Below are the code and all the weights of a small trained network. Each question names an input and a target symbol and asks about switching units off, where a switched-off unit gives its printed mean instead of its output.

import numpy as np


def w(rows, s, z=0):
    codes = np.array(rows[::2]) - 128.0
    scale = np.full(codes.shape[1], s)
    scale[-1] = z or s
    return codes * scale


def f(y):
    return np.maximum(y, 0)


def softmax(a):
    e = np.exp(a - a.max(-1, keepdims=True))
    return e / e.sum(-1, keepdims=True)


def log_softmax(a):
    a = a - a.max(-1, keepdims=True)
    return a - np.log(np.exp(a).sum(-1, keepdims=True))


def net(x, mask):
    ids = ['ΠΣΨΩαβγεζηθλμτφ'.index(c) for c in x.split()]
    T = len(ids)
    res = E[ids] + P[:T]
    u = 0
    for l in range(3):
        r = res
        for j in range(2):
            rows = slice(2 * j, 2 * j + 2)
            q, k, v = (r @ M[l][rows].T for M in (Q, K, V))
            z = softmax(np.where(np.tri(T) > 0, q @ k.T / 2**0.5, -1e9)) @ v
            o = O[l][rows]
            res = res + np.where(mask[u + j], z, o[:, -1]) @ o[:, :-1]
        u += 2
        y = f(res @ A[l][:, :-1].T + A[l][:, -1])
        res = res + np.where(mask[u : u + 4], y, B[l][:, -1]) @ B[l][:, :-1]
        u += 4
    return log_softmax(res[-1] @ U[:, :-1].T + U[:, -1])


Q, K, V, O, A, B = {}, {}, {}, {}, {}, {}
E = w([
[142,7,107,112,137],'Π',
[185,204,126,30,97],'Σ',
[50,82,127,43,22],'Ψ',
[44,36,80,205,173],'Ω',
[242,174,137,171,70],'α',
[210,32,99,231,124],'β',
[181,128,117,132,231],'γ',
[91,120,85,106,127],'ε',
[160,54,77,36,60],'ζ',
[113,47,253,30,90],'η',
[173,116,74,206,115],'θ',
[148,86,17,130,21],'λ',
[154,180,96,153,156],'μ',
[76,15,66,36,52],'τ',
[242,90,172,125,138],'φ',
],0.014)
P = w([
[170,188,4,156,237],'0',
[170,195,31,139,255],'1',
[161,187,35,151,217],'2',
[154,187,44,142,197],'3',
[146,188,62,147,183],'4',
[130,168,86,136,164],'5',
[133,167,82,143,159],'6',
[126,151,93,160,145],'7',
[119,170,107,148,139],'8',
[111,145,108,153,127],'9',
[109,148,113,143,118],'10',
[104,164,121,135,110],'11',
[99,156,116,149,94],'12',
],0.0027)
Q[0] = w([
[171,60,106,126,105],'L0H1',
[191,104,147,156,136],'L0H1',
[80,3,122,163,150],'L0H2',
[139,169,61,180,198],'L0H2',
],0.026)
K[0] = w([
[88,53,146,162,157],'L0H1',
[114,118,203,151,124],'L0H1',
[69,6,151,178,149],'L0H2',
[97,144,71,176,174],'L0H2',
],0.023)
V[0] = w([
[254,85,90,55,91],'L0H1',
[76,129,143,157,103],'L0H1',
[186,111,68,107,150],'L0H2',
[130,113,36,110,174],'L0H2',
],0.0072)
O[0] = w([
[173,55,3,142,166,255],'L0H1',
[109,155,138,119,125,106],'L0H1',
[91,77,83,128,101,197],'L0H2',
[71,72,126,154,86,200],'L0H2',
],0.005,0.0044)
A[0] = w([
[115,141,91,231,150,138],'L0N1',
[31,169,139,115,96,2],'L0N2',
[10,139,122,124,103,106],'L0N3',
[53,152,130,95,100,155],'L0N4',
],0.013,0.0024)
B[0] = w([
[123,242,175,195,107,255],'L0N1',
[221,175,114,205,76,147],'L0N2',
[25,92,1,114,159,207],'L0N3',
[183,148,125,43,180,184],'L0N4',
],0.0088,0.0055)
Q[1] = w([
[17,155,174,45,204],'L1H1',
[109,1,184,137,58],'L1H1',
[134,193,57,76,202],'L1H2',
[201,149,135,161,25],'L1H2',
],0.014)
K[1] = w([
[215,139,213,14,154],'L1H1',
[33,33,242,82,114],'L1H1',
[189,178,9,60,63],'L1H2',
[53,168,237,106,69],'L1H2',
],0.012)
V[1] = w([
[133,139,176,80,76],'L1H1',
[134,125,99,135,134],'L1H1',
[99,147,170,125,165],'L1H2',
[166,179,2,161,213],'L1H2',
],0.0092)
O[1] = w([
[186,109,68,140,135,52],'L1H1',
[102,133,136,123,137,170],'L1H1',
[103,96,118,159,95,49],'L1H2',
[182,177,99,140,254,255],'L1H2',
],0.0064,0.0084)
A[1] = w([
[115,29,136,188,213,65],'L1N1',
[123,139,254,129,141,17],'L1N2',
[158,63,172,91,163,81],'L1N3',
[227,127,82,109,103,4],'L1N4',
],0.014,0.0025)
B[1] = w([
[96,99,249,116,103,236],'L1N1',
[1,196,25,75,122,158],'L1N2',
[100,101,99,226,27,192],'L1N3',
[253,34,159,139,46,254],'L1N4',
],0.0097,0.0064)
Q[2] = w([
[170,243,183,40,101],'L2H1',
[71,168,166,182,87],'L2H1',
[149,116,159,19,128],'L2H2',
[84,151,154,31,4],'L2H2',
],0.02)
K[2] = w([
[195,209,194,53,184],'L2H1',
[103,178,181,136,74],'L2H1',
[145,89,83,14,149],'L2H2',
[98,125,53,4,39],'L2H2',
],0.022)
V[2] = w([
[109,177,112,76,97],'L2H1',
[97,2,5,240,177],'L2H1',
[127,104,136,254,199],'L2H2',
[121,84,94,145,163],'L2H2',
],0.0087)
O[2] = w([
[183,95,127,115,129,100],'L2H1',
[120,254,163,26,70,254],'L2H1',
[199,195,177,76,83,167],'L2H2',
[117,145,125,117,101,159],'L2H2',
],0.0082,0.0084)
A[2] = w([
[139,26,251,85,176,105],'L2N1',
[106,33,86,1,111,125],'L2N2',
[180,188,18,140,116,138],'L2N3',
[42,106,116,47,82,3],'L2N4',
],0.0086,0.0064)
B[2] = w([
[151,126,63,15,137,159],'L2N1',
[27,156,195,246,138,252],'L2N2',
[113,114,38,138,133,220],'L2N3',
[254,12,114,181,223,205],'L2N4',
],0.0088,0.012)
U = w([
[127,136,43,91,64,110],'Π',
[103,119,138,191,2,148],'Σ',
[37,152,33,127,128,134],'Ψ',
[169,160,207,185,116,24],'Ω',
[165,108,163,100,96,174],'α',
[131,134,121,117,132,164],'β',
[66,177,170,115,113,152],'γ',
[80,156,93,51,151,216],'ε',
[176,79,71,109,156,116],'ζ',
[128,117,185,169,171,108],'η',
[200,122,133,167,122,96],'θ',
[165,133,158,87,202,151],'λ',
[85,86,127,45,110,254],'μ',
[154,201,93,182,163,71],'τ',
[133,131,126,124,119,109],'φ',
],0.0092,0.0058)

Each question gives the input, a string of symbols that net reads in full, and the target symbol t.
The units are the heads (2 rows each of Q, K, V and O) and the neurons (one row each of A and B). Each row of codes is followed by its name. A weight is (code - 128) times the scale printed after its matrix; where a second scale follows, it is the last column's (O, A, B and U).
mask holds one flag per unit, layer by layer, with each layer's heads first. A switched-off unit (its flag False) gives its mean, the last column of its rows in O or B, instead of its output. The means were averaged over made-up inputs and are rounded, as every weight is.
A unit's drop is (log p(t) with every unit on - log p(t) with that unit switched off) / (log p(t) with every unit on - log p(t) with every unit switched off).
most important unit: the unit with the biggest drop
k most important neurons: the k neurons with the biggest drops, biggest first
k most important neurons of layer l: the k neurons of layer l with the biggest drops, biggest first
heads that matter: for each layer, one digit per head in row order, 1 if its drop is at least 0.15 and else 0, layers parted by /
input τ Ψ η β Ω λ Σ β η τ, target Σ: 3 most important neurons => (L1N4 L2N2 L0N1)
input Σ λ Ψ λ η Ω θ, target Ψ: 3 most important neurons => (L1N2 L0N3 L1N4)
input γ Ω α θ ζ λ α θ θ Ψ, target Ψ: 4 most important neurons => (L0N3 L2N2 L1N1 L2N3)
input η ζ Σ ζ λ μ φ λ λ Σ θ λ τ, target Σ: most important unit => L2N2
input λ Ψ η Ω γ Σ θ η μ β θ β θ, target Σ: 2 most important neurons of layer 0 => (L0N4 L0N1)
input γ β τ φ μ Σ η μ Ψ μ ε θ, target Σ: 2 most important neurons => (L0N3 L0N1)
input θ ε μ η ε η Ψ Ω, target γ: heads that matter => 00 / 10 / 00
input λ θ Ω α, target Ψ: heads that matter => 10 / 10 / 00
input θ α τ λ λ ζ η, target Σ: 3 most important neurons => (L1N3 L0N3 L0N1)
input τ η η ε β τ φ Ω φ, target Ψ: 4 most important neurons => (L1N2 L0N3 L1N4 L1N1)
input λ Σ τ θ μ Ω, target γ: 2 most important neurons => (L0N1 L1N1)
input μ φ θ Ψ μ ε γ γ τ Σ θ Π, target μ: 3 most important neurons => (L1N1 L2N1 L0N1)
input λ λ ζ τ θ τ ε τ Ω λ, target Ψ: 3 most important neurons of layer 1 => (L1N4 L1N1 L1N3)
input λ λ η θ Π θ μ λ φ, target Σ: most important unit => L0N3
input γ Ω λ γ Ψ γ τ τ Ψ ζ, target Σ: 3 most important neurons of layer 2 => (L2N2 L2N4 L2N1)
input μ τ α, target θ: 2 most important neurons of layer 0 => (L0N3 L0N1)
input φ λ τ θ Σ θ φ μ φ, target α: 3 most important neurons of layer 1 => (L1N3 L1N1 L1N4)
input Σ τ Ψ τ μ φ Σ β ε φ ε ζ, target Σ: 3 most important neurons => (L2N2 L1N4 L0N1)
input Ψ λ ζ φ η Ω θ φ, target Ψ: 3 most important neurons of layer 1 => (L1N2 L1N4 L1N1)
input ε θ Ω Ψ λ Σ λ τ ε Ψ α, target Ψ: most important neuron => (L0N3)
input μ λ τ β α τ τ λ, target Π: 2 most important neurons => (L2N3 L2N2)
input θ ζ θ λ η θ μ η, target Σ: 3 most important neurons => (L1N3 L0N1 L0N3)
input τ β η λ τ λ α, target Σ: 2 most important neurons => (L0N3 L2N4)
input Σ λ Σ θ μ ζ θ φ φ, target α: 2 most important neurons of layer 1 => (L1N1 L1N3)
input φ θ λ θ θ Ω θ, target Ψ: 3 most important neurons of layer 1 => (L1N2 L1N1 L1N4)
